Here is a tiny trained network, its code and every weight. The questions are about switching its units off for an input and a class, where a switched-off unit gives its printed mean instead of its output.

import numpy as np


def w(rows, s, z=0):
    codes = np.array(rows[::2]) - 128.0
    scale = np.full(codes.shape[1], s)
    scale[-1] = z or s
    return codes * scale


def norm(h):
    return h / np.sqrt((h * h).mean(-1, keepdims=True) + 1e-5)


def f(y):
    return y / 2 * (1 + np.tanh(0.7978845608 * (y + 0.044715 * y**3)))


def log_softmax(a):
    a = a - a.max(-1, keepdims=True)
    return a - np.log(np.exp(a).sum(-1, keepdims=True))


def net(x, mask):
    res = np.array(x, float).reshape(1, 7) / 4 @ E
    u = 0
    for l in range(3):
        y = f(norm(res) @ A[l][:, :-1].T + A[l][:, -1])
        res = res + np.where(mask[u : u + 5], y, B[l][:, -1]) @ B[l][:, :-1]
        u += 5
    return log_softmax(norm(res)[-1] @ U[:, :-1].T + U[:, -1])


A, B = {}, {}
E = w([
[117,98,162,139,105,123,133,128],'x0',
[255,179,204,40,102,197,191,201],'x1',
[120,136,113,117,147,129,135,140],'x2',
[124,90,37,94,68,156,128,146],'x3',
[66,197,163,122,48,95,4,186],'x4',
[108,107,147,143,119,139,134,141],'x5',
[152,180,130,183,76,36,208,178],'x6',
],0.007)
A[0] = w([
[100,87,167,33,189,244,34,80,3],'L0N1',
[127,202,145,68,98,121,21,168,44],'L0N2',
[163,134,194,1,101,175,109,174,44],'L0N3',
[149,196,242,178,216,155,89,95,69],'L0N4',
[124,100,35,75,8,206,134,130,60],'L0N5',
],0.0091,0.0052)
B[0] = w([
[214,110,90,156,7,52,127,94,254],'L0N1',
[78,61,164,90,54,171,174,123,222],'L0N2',
[112,177,115,236,214,173,76,120,243],'L0N3',
[131,73,142,63,190,67,114,192,197],'L0N4',
[138,76,166,72,209,50,104,192,217],'L0N5',
],0.015,0.0055)
A[1] = w([
[188,81,131,71,201,181,194,41,10],'L1N1',
[14,80,75,99,171,105,72,36,73],'L1N2',
[155,136,155,131,62,89,202,190,201],'L1N3',
[190,147,157,162,207,245,117,174,3],'L1N4',
[215,151,175,38,119,227,157,186,17],'L1N5',
],0.011,0.0015)
B[1] = w([
[99,2,163,73,24,195,182,115,199],'L1N1',
[138,181,176,213,232,178,53,124,254],'L1N2',
[163,202,65,105,185,181,155,119,232],'L1N3',
[67,183,110,181,174,103,66,49,236],'L1N4',
[105,103,110,220,154,117,45,129,197],'L1N5',
],0.0095,0.0057)
A[2] = w([
[106,80,126,75,200,35,143,218,84],'L2N1',
[128,253,82,121,125,92,223,162,9],'L2N2',
[35,164,205,62,87,154,89,176,57],'L2N3',
[34,60,169,138,76,187,185,127,131],'L2N4',
[170,179,247,96,138,169,152,100,98],'L2N5',
],0.014,0.0012)
B[2] = w([
[93,83,197,92,189,143,129,252,254],'L2N1',
[215,111,123,136,15,58,88,149,195],'L2N2',
[154,89,99,73,150,175,245,44,197],'L2N3',
[113,227,108,51,95,160,167,82,202],'L2N4',
[104,70,77,120,162,116,33,144,136],'L2N5',
],0.013,0.008)
U = w([
[104,180,129,255,223,125,60,69,110],'0',
[139,48,194,59,226,106,148,228,37],'1',
[238,140,95,156,16,31,123,129,254],'2',
[122,128,127,45,114,204,227,34,112],'3',
],0.009,0.0008)

Each question gives the input, the list of numbers given to net, and the class t.
The units are the neurons (one row each of A and B). Each row of codes is followed by its name. A weight is (code - 128) times the scale printed after its matrix; where a second scale follows, it is the last column's (A, B and U).
mask holds one flag per neuron, layer by layer. A switched-off neuron (its flag False) gives its mean, the last column of its row in B, instead of its output. The means were averaged over made-up inputs and are rounded, as every weight is.
A unit's drop is (log p(t) with every unit on - log p(t) with that unit switched off) / (log p(t) with every unit on - log p(t) with every unit switched off).
The circuit of an input: a set's keep is (log p(t) with only the set's units on - log p(t) with every unit switched off) / (log p(t) with every unit on - log p(t) with every unit switched off). Starting from the 12 units with the biggest drops (on a tie, the unit counted first), units are removed one at a time, each time the one whose removal leaves the highest keep (on an exact tie, the one counted first), for as long as the keep stays at least 0.8.
units of the circuit, in order: the units of the circuit, biggest drop first
k most important neurons: the k neurons with the biggest drops, biggest first
k most important neurons of layer l: the k neurons of layer l with the biggest drops, biggest first
drop when u is switched off: that unit's drop, to one decimal
input [8,-6,5,-5,-2,3,-7], class 2: units of the circuit, in order -> [L0N1]
input [0,-2,3,3,-8,7,6], class 3: 2 most important neurons -> [L0N1 L1N1]
input [-2,-5,-6,7,-1,0,-8], class 2: 3 most important neurons of layer 0 -> [L0N1 L0N4 L0N3]
input [-4,3,-7,0,5,8,-4], class 3: 2 most important neurons -> [L0N2 L2N4]
input [-1,-1,0,7,-8,1,5], class 3: 3 most important neurons -> [L1N1 L0N1 L0N4]
input [8,-6,-7,-6,-8,-5,-1], class 3: 4 most important neurons -> [L1N1 L0N3 L2N4 L0N5]
input [-4,-4,-4,-7,-3,1,0], class 1: 2 most important neurons of layer 0 -> [L0N4 L0N3]
input [6,-3,5,-2,4,-8,-2], class 3: 2 most important neurons of layer 0 -> [L0N2 L0N3]
input [-6,-5,7,-6,7,1,-7], class 2: 2 most important neurons of layer 2 -> [L2N1 L2N4]
input [-8,-5,-2,7,4,2,7], class 1: 3 most important neurons -> [L0N1 L0N5 L2N1]
input [1,-8,-6,8,-1,3,7], class 0: 2 most important neurons -> [L1N2 L0N1]
input [3,-5,-1,7,-1,2,-8], class 2: 3 most important neurons -> [L0N1 L0N4 L0N3]
input [0,-4,0,-6,-8,3,1], class 3: 4 most important neurons -> [L1N1 L0N5 L2N4 L0N3]
input [4,4,-6,-3,1,-4,-2], class 0: most important neuron of layer 0 -> [L0N3]
input [8,8,3,-1,-7,1,-4], class 0: 2 most important neurons -> [L1N4 L0N3]
input [-6,-4,7,-8,-4,-3,-2], class 1: 2 most important neurons of layer 0 -> [L0N4 L0N3]
input [-6,8,1,8,6,7,-3], class 0: 3 most important neurons -> [L0N3 L1N4 L0N4]
input [-2,-3,-4,-7,6,-3,-4], class 1: 3 most important neurons -> [L0N4 L2N1 L1N1]
input [8,4,-5,-5,-6,0,-4], class 3: 3 most important neurons -> [L1N1 L0N5 L2N4]
input [6,-5,3,4,-8,5,-3], class 3: 3 most important neurons -> [L1N1 L0N3 L2N4]
input [-2,-1,-4,3,6,-6,-2], class 3: most important neuron -> [L0N2]
input [6,6,-1,6,-4,3,0], class 0: 2 most important neurons of layer 0 -> [L0N3 L0N4]
input [3,4,8,-5,-8,-2,2], class 3: 2 most important neurons -> [L1N1 L0N5]
input [-6,5,-8,5,3,-1,-6], class 2: 2 most important neurons of layer 0 -> [L0N1 L0N4]
input [-5,-2,-8,-8,1,-8,3], class 1: drop when L0N4 is switched off -> 0.1
input [-4,6,-5,3,1,-1,-4], class 0: drop when L0N3 is switched off -> 1.0
input [7,4,7,5,-2,-1,-7], class 2: drop when L0N4 is switched off -> 0.2
input [-2,1,7,-4,-6,-5,-8], class 2: drop when L0N1 is switched off -> 0.9
input [-7,-2,0,2,0,5,6], class 2: most important neuron of layer 2 -> [L2N2]
